Each row has a class, written after it.
-2; 30; -65; -22; 11; -7; -7; -33; 8; -27; 26; -25; 13; 19; -14; -21; -24; 15; 20; 31; 14; -1; 17; 11; -1; 8; 15; -32; 0; 84; 2; -46
Das
51; 22; -48; 38; -24; -49; -56; 15; 2; -47; -29; -4; 4; 5; -38; 32; -19; -7; 6; -31; 30; 7; 9; -23; -31; 5; 48; -10; 20; -5; -3; -12
nuno
-26; -28; -6; -59; 20; -12; 18; 28; -32; -56; -6; -36; 26; -50; 51; 52; 11; 49; -16; 97; -27; 3; -25; 11; -20; 26; -8; 26; 5; 26; 2; -20
dud
-41; -8; 59; -2; -45; 20; 18; -22; -3; 28; 25; 25; -27; -26; 27; -14; 14; -42; -43; -22; 11; 15; -43; 22; 5; -30; -4; 13; -18; 0; -28; -10
Favet
57; -46; 54; 8; -9; -25; 11; 50; -14; 55; -32; -8; -55; -38; 4; 1; -10; 14; -11; -20; 17; 46; -20; 8; 19; -6; -17; 10; 62; -20; -33; -6
bama
8; -16; 43; -42; 22; -63; -32; -39; -8; -9; -43; 8; 38; -50; 36; 27; 88; 36; -11; 16; 16; -18; 5; 3; 2; 6; 13; -17; 30; 3; -9; 15
dud
-76; -17; -2; -7; 55; 2; 84; 0; -21; -61; -61; -1; -16; 9; 36; 24; 14; -23; 1; -8; -22; -55; -68; -3; -5; 77; -14; -18; 14; 5; 24; 25
bama
5; -37; -60; 33; -34; -22; 9; -20; 10; 97; 32; 11; -9; 4; -5; -9; -79; 11; -11; -52; 78; 8; -17; -27; -53; 24; -17; -41; 5; -33; -30; -15
Das
-14; 6; 21; 25; -23; 15; 26; -38; -33; -15; 12; -4; 0; -17; 21; 21; -58; -13; -51; 69; -28; 5; 27; -43; -61; -8; -15; 46; -43; -65; 9; -27
zaf
31; 21; -39; 31; -35; 81; 26; -53; -66; -77; -41; -22; -48; -28; -22; 52; -9; 17; 2; 69; 29; 57; 39; -23; -78; -56; 62; -21; -1; -46; 56; -26
Vofad
18; -58; 42; 66; -42; -6; -4; 60; 10; -7; 58; -8; 13; -13; 24; -10; -28; -18; -5; -20; -18; -67; 39; -38; -52; -7; -28; 8; -9; -33; -13; 31
nuno
33; 24; 26; 43; 54; 22; -30; 50; -14; -39; -23; 11; -7; 13; 22; 11; -20; -1; -18; 4; -45; -33; -6; -59; -5; -38; -23; 23; -22; -42; 0; 12
Das
2; -34; -34; 10; 18; 12; -41; 10; -71; -44; -72; -52; -59; -11; 69; 15; -1; -13; -27; -6; 1; 15; -73; -22; -18; -73; 17; 11; -13; -14; 20; 2
Vofad
-27; -5; -40; 33; -14; 71; 47; -1; 31; 2; 16; 1; 56; 3; -45; -8; -14; -47; -5; 59; -11; 14; 15; -22; 11; 42; -12; 12; -11; 11; 43; -1
bama
68; -16; 4; -11; -8; 19; -65; 6; -3; -21; -29; -26; 17; -27; -3; -31; 49; -6; 2; 112; -63; -41; 69; -28; -10; -54; 3; 3; 4; 52; 12; -5
Vofad
10; -24; 17; 76; -16; 15; -27; 17; -10; 0; 4; -29; 0; -21; -16; -102; 6; -33; -31; 88; 55; 15; 40; -11; -31; -62; 0; -9; -6; -49; -8; -5
mudoz
-55; -2; 22; 22; -3; 25; -8; -9; 4; -16; -11; 7; -16; -21; 8; -24; 7; -3; -27; 5; -17; -57; -1; -6; 24; -18; -64; 4; -67; 11; -10; 7
Das
-22; 24; 34; 55; -15; 28; -70; -7; 38; 8; 17; -19; 2; -14; 9; 19; -6; -9; -12; 30; -2; -19; 13; -19; 53; -1; -13; 10; -21; -3; 25; -11
pepav
-3; 2; 27; -26; 28; -37; -32; 22; -3; -19; 11; 24; 31; 2; 41; -8; -15; -7; 17; 35; -26; -24; -36; -14; -9; -26; 20; -44; -12; 16; -10; 3
Favet
-37; 6; -11; 3; -14; -28; 17; -26; -11; -8; 54; -14; 14; 30; 3; -26; 7; -25; 8; -47; 34; 9; -29; 31; -8; -41; 38; -28; -28; 13; -7; -12
nuno
-42; 48; -18; 12; -17; 71; 25; -93; -12; 22; 7; -22; -17; -23; -13; 57; -15; 37; -1; 33; 28; 41; 16; 6; 1; 25; -17; 7; -62; -30; 34; -32
pepav
-22; -54; 30; 28; -49; -17; -8; -9; -52; 22; -27; -3; -31; -32; 26; 14; -17; 47; -57; -59; 16; -22; 5; -5; -50; -77; -25; 32; -38; -57; -8; 9
mudoz
-10; 14; 0; 25; -62; 7; -36; -16; 25; -62; -20; -13; -45; -17; -15; 30; 3; 23; 13; 6; 19; 23; -6; 2; 20; 10; -44; 2; -46; -61; -12; -27
zaf
-43; 30; -23; 2; 47; 11; -52; -25; -34; 12; -81; 4; -51; -15; -2; 12; 1; -3; -62; 10; -8; -35; -26; -2; -3; -19; 8; 35; -42; -6; 2; -8
dud
-21; -31; 10; 77; -36; 6; 5; 13; 86; 15; 18; -6; 9; -9; -1; -23; -103; 23; 6; -4; 44; -26; 17; -8; -14; 15; 15; 11; 24; -41; -47; -10
Favet
-37; 23; -26; 7; -1; 7; 0; 38; -18; -38; 3; 3; -33; 27; 15; 52; -23; 48; -14; -55; -17; -41; -13; 11; -30; 23; 5; 5; -44; -28; -10; 13
Favet
-42; 21; 36; -15; 60; -49; -45; -16; -17; -24; -7; -21; -18; 22; 71; -39; -19; -22; -47; -8; -27; -46; -35; 8; 15; -4; -27; 8; -28; 8; -17; -24
Vofad
-19; 7; -11; -5; 31; 8; 13; -42; -21; -17; -56; -15; -24; 6; -5; -13; 30; -2; -21; 59; 3; 0; -34; -16; 9; -60; 33; 37; 40; 14; -4; -35
mudoz
-25; 0; -33; 20; 0; 66; -1; -6; -25; -66; -10; -21; -10; -5; -18; -5; 30; 25; -5; 22; 14; -8; 35; 7; -12; -44; 4; 16; -13; 21; 47; 2
mudoz
39; 28; 56; 61; -81; 13; -28; -5; -25; -55; 18; 30; -3; -24; -14; 15; -9; -2; -40; 6; -4; -9; 48; -36; -79; -76; 14; -6; -37; -74; -12; -14
Favet
39; 13; 14; 61; 13; -33; -22; 63; 31; -50; 18; -24; 46; 24; -1; -63; 1; -31; 23; 21; -24; -57; 33; -25; 6; -47; 28; -10; -11; 5; -50; 23
Das
-63; 5; -4; 39; 38; -15; 66; -8; -23; 58; 14; -11; -21; 12; 2; 9; -13; -18; -2; -22; 34; -79; -1; -18; -5; 47; -5; 9; 22; 5; -4; 27
mudoz
-42; 0; -2; 12; -49; 4; -4; -18; 14; -7; 7; -17; -27; -31; -3; 44; 0; -7; -2; 114; 0; -40; 4; -21; -6; 31; 0; -9; 8; 9; 4; -34
zaf
74; -28; 50; 60; -59; 26; -21; 20; -33; -19; -25; -16; -19; -43; -15; 11; 19; -14; -3; -13; -25; 19; 70; -35; -37; -52; -28; 27; -48; -91; -6; 38
bama
39; 24; 8; 78; -54; -8; 10; 40; -17; -48; 31; -15; -10; -15; -5; -32; -17; 13; 17; 32; 3; -6; 56; -26; -13; -18; 2; -63; -30; 7; -2; 9
mudoz
-5; 0; -12; -3; -13; -9; -55; -4; 0; -18; 43; -36; 30; 18; 22; -18; 9; -9; 5; 110; -37; 2; 3; -27; -12; -9; -21; -53; -53; -16; 21; -34
bama
27; -2; 4; -1; 21; -22; -52; -54; 13; -30; -35; -1; 16; -24; 32; -32; 45; -16; -17; -12; 9; -8; 5; -17; 5; -18; 5; -6; 26; 40; -24; -6
bama
15; -22; -20; 36; -65; 7; 0; -42; 39; -31; 30; -28; 19; 27; -9; 9; 26; -18; 39; -35; 31; 2; 50; -10; -45; 19; 25; 3; 9; -64; 5; 11
mudoz
19; -5; 35; 3; -15; 6; -37; 59; -16; -58; 15; -47; -29; -5; -9; -31; 9; 13; 51; 40; 7; 61; 45; 63; 54; -58; 46; -53; -20; 4; 35; 9
Vofad
28; 9; 25; 27; -43; -4; -11; -12; 23; -4; 1; 41; 26; -11; -4; 21; -12; -31; -31; -35; -18; -2; -6; -48; 5; 14; -46; 26; -12; -42; -20; -6
Vofad
-70; -17; 18; 22; 23; -36; 58; -15; -12; 6; -18; 15; -27; -16; 47; 0; 11; 51; -41; 6; 25; -16; -35; -13; 45; 33; -12; -12; 14; -16; -28; 14
zaf
18; 21; -5; -38; 53; -7; 14; -46; -1; -82; -35; -60; -3; 22; 60; -20; -9; 53; 1; 39; -54; 45; 4; 20; 8; 12; 14; 9; -1; 29; 2; -48
bama
10; 0; 23; 27; 2; 22; -32; -15; -3; 27; -11; -4; -11; -27; -8; -30; -21; -28; 14; 14; 50; 33; 2; 14; 21; -74; 36; -34; 0; 4; 20; -3
Vofad
43; 42; -6; -26; 13; -65; 31; 28; -95; -43; 14; 6; -8; 10; 42; -28; 1; 3; 2; -47; -14; -2; -43; 26; -53; -57; 52; -79; -21; 66; -30; -3
pepav
17; -24; -33; 2; -47; -6; 12; 13; 9; 33; 9; 12; -7; -26; 42; 28; -21; 73; -1; -67; 2; 27; -21; -2; 31; 9; -23; -25; -26; 42; -13; 14
zaf
-4; -14; -6; 3; 68; -34; -15; 33; -13; -64; 0; -29; -29; 12; 6; -96; 15; -30; 18; -14; 41; -4; -22; 28; 27; -44; 28; -2; 46; 28; -42; 2
dud
32; -4; -68; 33; 33; -2; -41; 47; 38; -71; -42; 7; -3; 25; -5; -31; -19; -37; 10; -15; -13; -18; 4; -35; 11; 43; 21; 7; 23; 20; -23; 26
Das
70; 0; -38; -58; -20; -14; -58; 3; -71; -98; -46; -36; -20; -26; 35; 47; 25; 26; -24; 37; -57; 51; 4; -22; -51; -30; 5; 60; -21; 7; -17; -24
Favet
14; -4; 2; 3; 1; 13; 6; -1; 7; -4; 15; -40; 2; 3; 43; 21; -13; 19; -10; -10; -9; 6; -20; -12; 3; 8; -39; 37; -2; -19; -15; -22
Vofad
40; -14; -22; 44; -37; 14; -66; 23; 1; 24; -28; -8; -55; 5; 16; 8; -8; 46; -16; -53; -6; 25; 9; -5; 23; -25; 32; -25; -11; -6; 12; 13
pepav
19; -42; -42; 11; -4; 34; 14; -47; -3; 40; 35; -45; -45; 34; 26; -70; 28; -24; 17; -65; 5; 42; -1; -14; 46; 18; -41; -17; 2; 60; 41; 2
nuno
11; -15; -25; 1; 14; -32; -36; -13; -24; 22; -5; -47; 0; -5; 9; -9; -42; -28; 0; -10; 34; 33; -26; -5; 0; -34; 22; 22; 11; 9; 10; -23
dud
-1; -38; -15; 51; -76; 37; -11; -14; 33; 59; 17; 15; -17; -52; -31; 14; 3; 5; 20; -43; 80; -42; -35; -33; 11; -42; -74; -17; 19; 22; -8; -13
zaf
-25; 37; -7; 36; -4; 24; 73; -3; -20; 12; 29; -14; 16; -46; -7; 2; -107; -1; -35; 77; 40; 9; -5; 0; -63; -5; -8; 14; -32; 4; -34; -52
Das
-3; -15; -34; -40; -21; -78; -38; -15; 7; -81; -48; 9; 22; -15; -14; -4; 2; 14; 17; -15; -10; -36; 40; 29; -4; -5; 67; -3; 30; 93; -14; 3
mudoz
28; -6; -47; -54; 9; 3; -6; -90; 13; -23; -23; 4; -6; 30; 12; -1; -47; 35; 18; 29; -49; 46; 34; -20; -20; 6; 31; 16; 12; 21; 21; -44
mudoz
-20; 22; -24; 21; -26; -6; -39; -17; -16; -8; -1; -45; -14; -8; 24; 66; 43; -11; -5; 52; 18; -24; -23; -27; -19; 4; 11; -22; -32; -24; 0; -13
Das
-42; -43; 20; -3; -12; 29; -16; 27; 43; -20; 0; -23; 15; 30; 29; -16; 47; -19; 40; 99; -63; -15; -47; 3; 40; -51; 39; -58; -26; -12; 26; 5
bama
-38; -4; 4; 8; 63; 7; -13; 25; -16; -11; -7; -12; -13; 22; 37; -7; 53; -6; 5; 30; 27; -39; -30; 8; -18; -21; 40; -25; 18; -27; 8; 26
mudoz
26; 24; 3; 41; -43; 12; -12; 93; 10; -36; 52; -12; 2; 22; -81; -14; -28; -7; 24; 37; -9; -30; 67; 14; -18; 3; -30; 0; -26; -27; 12; -12
zaf
-12; -49; 8; -13; 12; 7; 7; -4; 13; 26; -54; -4; -21; -31; 17; -57; 25; -42; -21; 84; 11; 0; -21; 27; 14; -34; 75; -5; 64; 48; -26; 0
Vofad
27; 21; 28; 64; -60; 29; -9; 16; 21; -16; 24; 24; -17; -29; -20; -8; -56; -31; 1; 19; 11; -23; 20; -24; -41; -47; 9; -9; -1; 0; -20; -23
mudoz
-60; -20; 29; 24; -5; 24; 76; -34; -1; -6; 30; 16; -44; -27; 12; 25; 23; 28; 14; 2; 20; -16; 8; -19; 32; 26; -9; -6; 9; -42; -25; 27
dud
-19; -23; -21; 34; 0; 31; -17; -15; 1; -1; -79; -30; -6; -41; -9; 62; 58; 51; 14; 1; 63; -86; -14; 6; -37; -41; 47; -8; 51; 13; 17; 15
pepav
21; -38; 18; -2; -18; -15; -22; 1; -5; 24; 16; 0; 33; -29; 19; -33; -15; -26; -14; 27; 16; 80; 16; 4; 26; -35; 34; -17; -1; 21; 16; 6
Das
-2; -6; -14; 26; -51; -40; -25; 36; -11; -28; 13; -49; -1; -21; -10; -6; 13; -9; -37; -4; 3; -44; 54; 13; 7; 48; -35; 29; -6; 37; -19; -1
Vofad
34; 2; 53; 0; 14; -18; -16; 16; -3; -8; -17; -4; -19; 11; 26; -11; -2; -7; 11; 5; -50; 22; 2; -1; 23; -9; 8; -29; -12; -18; 8; 4
bama
